Below is a small trained network, with its code and all its weights. Each question gives an input and a class and asks what happens when units are switched off, that is, made to give their printed mean instead of their output.

import numpy as np


def w(rows, s, z=0):
    codes = np.array(rows[::2]) - 128.0
    scale = np.full(codes.shape[1], s)
    scale[-1] = z or s
    return codes * scale


def f(y):
    return np.maximum(y, 0)


def log_softmax(a):
    a = a - a.max(-1, keepdims=True)
    return a - np.log(np.exp(a).sum(-1, keepdims=True))


def net(x, mask):
    res = np.array(x, float).reshape(1, 7) / 4 @ E
    y = f(res @ A[0][:, :-1].T + A[0][:, -1])
    res = res + np.where(mask, y, B[0][:, -1]) @ B[0][:, :-1]
    return log_softmax(res[-1] @ U[:, :-1].T + U[:, -1])


A, B = {}, {}
E = w([
[166,128,135,121,139,78,186,134],'x0',
[202,77,104,196,106,125,118,119],'x1',
[127,120,102,73,11,123,254,208],'x2',
[204,121,183,35,117,253,127,87],'x3',
[158,91,103,99,115,170,71,152],'x4',
[80,40,36,90,136,114,76,64],'x5',
[109,61,139,120,37,116,129,89],'x6',
],0.0083)
A[0] = w([
[145,122,175,121,141,158,138,144,23],'n0',
[183,166,120,88,159,35,193,118,226],'n1',
[1,90,146,153,102,128,97,84,61],'n2',
[68,89,112,112,135,73,101,91,120],'n3',
[135,167,151,198,110,90,88,148,225],'n4',
[219,135,120,80,117,165,137,182,125],'n5',
[131,58,86,150,129,89,128,154,241],'n6',
[170,46,116,126,126,230,111,107,104],'n7',
[105,101,160,181,113,28,171,119,232],'n8',
[138,121,80,125,114,198,144,104,133],'n9',
[183,133,116,60,172,189,129,47,218],'n10',
[79,146,119,165,210,81,114,177,211],'n11',
[94,176,174,133,142,80,54,92,254],'n12',
[131,117,17,123,158,61,133,65,167],'n13',
[131,154,159,137,127,161,130,185,28],'n14',
[137,193,191,228,240,121,107,93,193],'n15',
[130,87,61,150,147,81,107,62,216],'n16',
],0.0098,0.0033)
B[0] = w([
[167,85,148,57,136,86,52,116,151],'n0',
[59,166,117,152,199,94,233,185,190],'n1',
[64,212,80,90,93,46,164,163,177],'n2',
[62,169,70,60,204,70,151,91,179],'n3',
[88,163,183,162,161,158,217,168,180],'n4',
[88,102,121,176,83,63,124,136,190],'n5',
[79,111,167,101,178,72,138,142,181],'n6',
[179,83,158,151,40,107,78,81,202],'n7',
[139,192,190,185,173,153,154,166,199],'n8',
[126,93,184,215,99,160,83,80,164],'n9',
[122,58,229,146,70,114,95,122,223],'n10',
[75,163,194,155,144,166,254,158,207],'n11',
[44,171,184,170,182,59,163,175,205],'n12',
[31,87,123,113,151,109,152,129,193],'n13',
[140,104,91,44,174,148,157,107,155],'n14',
[70,160,216,179,98,138,145,178,245],'n15',
[41,60,93,128,158,73,84,128,199],'n16',
],0.0073,0.013)
U = w([
[122,201,255,165,87,179,149,147,209],'0',
[164,239,71,32,91,172,130,168,4],'1',
[59,186,76,72,143,57,144,143,177],'2',
[213,23,108,66,38,137,9,49,115],'3',
],0.0076,0.0036)

Each question gives the input, the list of numbers given to net, and the class t.
The units are the neurons (one row each of A and B). Each row of codes is followed by its name. A weight is (code - 128) times the scale printed after its matrix; where a second scale follows, it is the last column's (A, B and U).
mask holds one flag per neuron, in row order. A switched-off neuron (its flag False) gives its mean, the last column of its row in B, instead of its output. The means were averaged over made-up inputs and are rounded, as every weight is.
A unit's drop is (log p(t) with every unit on - log p(t) with that unit switched off) / (log p(t) with every unit on - log p(t) with every unit switched off).
The circuit of an input: a set's keep is (log p(t) with only the set's units on - log p(t) with every unit switched off) / (log p(t) with every unit on - log p(t) with every unit switched off). Starting from the 12 units with the biggest drops (on a tie, the unit counted first), units are removed one at a time, each time the one whose removal leaves the highest keep (on an exact tie, the one counted first), for as long as the keep stays at least 0.8.
units of the circuit, in order: the units of the circuit, biggest drop first
top k neurons: the k neurons with the biggest drops, biggest first
drop of u: that unit's drop, to one decimal
input [4,1,6,1,3,8,1], class 3: units of the circuit, in order -> [n12; n11; n15]
input [2,6,7,-2,5,-3,-4], class 2: units of the circuit, in order -> [n15; n10]
input [7,-7,-6,3,-3,2,6], class 2: top neuron -> [n3]
input [3,-3,7,-3,4,-4,-4], class 2: top 3 neurons -> [n15; n10; n1]
input [1,8,4,1,5,-4,-7], class 2: top 2 neurons -> [n15; n10]
input [7,-3,3,1,0,-1,-2], class 2: top 3 neurons -> [n15; n1; n10]
input [4,7,-3,-1,0,1,1], class 2: top 2 neurons -> [n16; n10]
input [7,0,-3,-8,-7,2,-5], class 0: drop of n6 -> -0.1
input [1,2,7,1,8,-1,0], class 3: drop of n11 -> 0.1
input [-8,-7,6,-6,8,-2,-7], class 1: drop of n12 -> 0.2
